Below are the code and all the weights of a small trained network. Each question names an input and a class and asks about switching units off, where a switched-off unit gives its printed mean instead of its output.

import numpy as np


def w(rows, s, z=0):
    codes = np.array(rows[::2]) - 128.0
    scale = np.full(codes.shape[1], s)
    scale[-1] = z or s
    return codes * scale


def norm(h):
    return h / np.sqrt((h * h).mean(-1, keepdims=True) + 1e-5)


def f(y):
    return np.maximum(y, 0)


def log_softmax(a):
    a = a - a.max(-1, keepdims=True)
    return a - np.log(np.exp(a).sum(-1, keepdims=True))


def net(x, mask):
    res = np.array(x, float).reshape(1, 8) / 4 @ E
    u = 0
    for l in range(3):
        y = f(norm(res) @ A[l][:, :-1].T + A[l][:, -1])
        res = res + np.where(mask[u : u + 6], y, B[l][:, -1]) @ B[l][:, :-1]
        u += 6
    return log_softmax(norm(res)[-1] @ U[:, :-1].T + U[:, -1])


A, B = {}, {}
E = w([
[80,173,118,118,143,143,99,11,85,165,97,81],'x0',
[171,87,83,218,93,249,173,93,133,129,167,114],'x1',
[66,116,200,137,19,142,125,183,125,200,109,74],'x2',
[60,69,194,144,161,137,183,131,79,43,129,106],'x3',
[152,164,112,205,147,148,34,202,32,101,124,98],'x4',
[187,97,127,82,132,109,149,129,71,156,173,71],'x5',
[123,133,118,119,114,125,124,128,129,113,126,118],'x6',
[74,206,102,104,143,166,189,169,96,157,187,162],'x7',
],0.012)
A[0] = w([
[134,92,132,96,87,126,220,63,174,131,108,142,53],'0.n1',
[198,73,131,108,118,81,181,111,47,183,203,75,59],'0.n2',
[159,44,117,139,105,114,68,89,176,95,84,95,10],'0.n3',
[80,132,105,128,162,176,101,67,117,144,117,61,115],'0.n4',
[143,66,54,201,80,253,161,88,145,130,164,107,17],'0.n5',
[76,150,134,206,124,169,117,116,197,111,83,190,29],'0.n6',
],0.011,0.012)
B[0] = w([
[84,85,96,166,156,123,70,139,135,158,190,106,230],'0.n1',
[104,135,124,66,155,207,88,151,175,75,79,92,225],'0.n2',
[143,73,125,137,177,141,125,154,103,180,46,168,168],'0.n3',
[115,130,132,148,113,150,123,71,101,148,111,160,233],'0.n4',
[143,199,210,89,174,9,130,146,124,128,125,100,253],'0.n5',
[126,132,113,45,150,176,103,152,151,87,91,72,178],'0.n6',
],0.016,0.0051)
A[1] = w([
[70,247,87,107,121,188,222,151,101,126,226,125,1],'1.n1',
[178,57,119,191,105,99,134,90,151,111,75,70,27],'1.n2',
[190,117,102,143,146,138,103,106,150,149,157,167,146],'1.n3',
[123,91,142,136,183,131,161,105,108,66,138,140,129],'1.n4',
[73,79,157,163,96,123,139,145,117,118,126,77,139],'1.n5',
[128,133,120,140,124,128,163,158,137,125,126,123,65],'1.n6',
],0.011,0.0075)
B[1] = w([
[197,7,198,143,180,112,50,131,129,157,37,185,244],'1.n1',
[120,108,174,95,190,119,113,196,105,187,125,211,169],'1.n2',
[131,160,99,104,97,127,162,106,97,78,155,149,209],'1.n3',
[113,177,114,111,59,134,153,113,93,82,184,193,224],'1.n4',
[129,150,144,139,114,150,161,85,104,81,160,181,253],'1.n5',
[136,94,108,79,116,102,153,121,104,138,88,104,136],'1.n6',
],0.012,0.005)
A[2] = w([
[113,79,129,117,158,134,214,85,216,168,155,126,1],'2.n1',
[225,181,52,133,92,128,95,133,203,227,121,122,94],'2.n2',
[168,88,104,155,117,104,178,248,189,84,158,134,15],'2.n3',
[84,169,145,166,148,142,117,135,196,95,89,161,62],'2.n4',
[143,150,112,237,160,150,83,174,62,101,130,79,8],'2.n5',
[85,105,195,164,35,159,145,174,137,194,107,70,75],'2.n6',
],0.014,0.0061)
B[2] = w([
[110,127,68,174,99,88,58,215,116,162,157,81,193],'2.n1',
[57,108,199,179,133,163,159,156,98,57,151,127,254],'2.n2',
[146,147,137,100,51,141,153,28,114,217,69,89,218],'2.n3',
[203,106,131,95,141,155,150,175,124,148,152,8,190],'2.n4',
[51,64,79,113,120,73,120,145,234,203,192,102,203],'2.n5',
[213,171,30,139,204,107,145,110,138,62,138,190,248],'2.n6',
],0.015,0.007)
U = w([
[61,74,50,145,122,77,69,163,164,192,204,122,100],'0',
[147,185,208,104,177,12,132,150,132,135,124,100,142],'1',
[163,30,155,129,198,155,93,172,106,177,49,223,95],'2',
[137,133,91,53,160,247,100,158,165,82,93,47,122],'3',
[203,159,4,166,161,132,165,87,135,51,156,213,51],'4',
[73,106,194,186,81,188,161,134,102,46,170,173,137],'5',
[132,165,100,150,46,177,138,46,102,220,84,134,254],'6',
],0.017,0.0082)

Each question gives the input, the list of numbers given to net, and the class t.
The units are the neurons (one row each of A and B). Each row of codes is followed by its name. A weight is (code - 128) times the scale printed after its matrix; where a second scale follows, it is the last column's (A, B and U).
mask holds one flag per neuron, layer by layer. A switched-off neuron (its flag False) gives its mean, the last column of its row in B, instead of its output. The means were averaged over made-up inputs and are rounded, as every weight is.
A unit's drop is (log p(t) with every unit on - log p(t) with that unit switched off) / (log p(t) with every unit on - log p(t) with every unit switched off).
The circuit of an input: a set's keep is (log p(t) with only the set's units on - log p(t) with every unit switched off) / (log p(t) with every unit on - log p(t) with every unit switched off). Starting from the 12 units with the biggest drops (on a tie, the unit counted first), units are removed one at a time, each time the one whose removal leaves the highest keep (on an exact tie, the one counted first), for as long as the keep stays at least 0.8.
units of the circuit, in order: the units of the circuit, biggest drop first
most important unit: the unit with the biggest drop
k most important neurons: the k neurons with the biggest drops, biggest first
top k neurons in layer l: the k neurons of layer l with the biggest drops, biggest first
input [-2,6,-5,-5,-6,-6,-3,5], class 0: 3 most important neurons => [2.n1 0.n1 0.n2]
input [8,-5,6,-8,6,-7,-8,8], class 2: top 2 neurons in layer 2 => [2.n3 2.n2]
input [-8,-4,-7,-1,-5,8,-2,6], class 3: most important unit => 0.n2
input [-2,3,5,3,7,8,4,8], class 2: top 2 neurons in layer 0 => [0.n1 0.n6]
input [7,-2,-6,5,-4,-6,-6,-3], class 6: top 2 neurons in layer 2 => [2.n6 2.n2]
input [6,-6,6,-5,7,-7,6,7], class 0: 2 most important neurons => [0.n5 2.n5]
input [0,-3,0,5,-8,-3,-8,-8], class 0: 2 most important neurons => [0.n1 2.n1]
input [-4,-6,-6,2,6,-8,-4,-7], class 3: units of the circuit, in order => [2.n4 0.n5]
input [4,-2,5,-1,-7,-8,5,8], class 2: 3 most important neurons => [1.n1 0.n2 2.n5]
input [-5,-3,-6,7,5,-2,0,-2], class 5: units of the circuit, in order => [1.n4 2.n6]
input [-3,3,-7,-1,-5,-8,-8,-2], class 3: 2 most important neurons => [0.n6 2.n4]
input [5,-4,-8,3,2,-8,5,8], class 2: units of the circuit, in order => [1.n1 2.n6]
input [-7,-1,3,3,6,-3,-6,3], class 6: 3 most important neurons => [2.n3 0.n1 0.n4]
input [0,-2,0,-7,-1,2,-4,8], class 2: units of the circuit, in order => [1.n1]
input [6,-7,0,4,-6,8,6,-2], class 3: units of the circuit, in order => [0.n2 0.n5]
input [6,-5,6,4,0,-2,-1,7], class 2: units of the circuit, in order => [1.n1 0.n5]
input [-6,0,1,1,5,8,-2,7], class 3: 2 most important neurons => [0.n2 0.n4]
input [-1,-6,-5,-7,3,-3,5,-4], class 5: 3 most important neurons => [2.n2 0.n5 2.n6]
input [-6,7,-6,-5,-4,-1,-5,1], class 1: 2 most important neurons => [0.n5 2.n6]
input [8,-7,-7,5,4,5,-7,4], class 6: most important neuron => [2.n6]
input [7,-5,3,6,2,-1,3,4], class 6: 2 most important neurons => [2.n2 0.n4]
input [-8,4,2,-6,5,5,-2,-6], class 6: 2 most important neurons => [2.n3 1.n1]
input [4,8,-5,5,7,-6,-8,3], class 1: top 2 neurons in layer 2 => [2.n1 2.n4]
input [8,6,7,2,-8,-7,2,1], class 0: units of the circuit, in order => [0.n1 2.n1]
input [0,6,8,8,7,-4,-4,-7], class 4: top 2 neurons in layer 2 => [2.n6 2.n2]
input [-8,-4,-1,-4,7,-4,-2,3], class 6: units of the circuit, in order => [2.n3 0.n5]
input [-4,6,-1,-8,-2,-4,-5,0], class 5: units of the circuit, in order => [2.n2]
input [0,5,-8,-5,-5,8,-2,-3], class 3: 2 most important neurons => [0.n2 2.n6]
input [-6,6,6,-2,-7,-4,0,8], class 2: 2 most important neurons => [1.n1 2.n5]
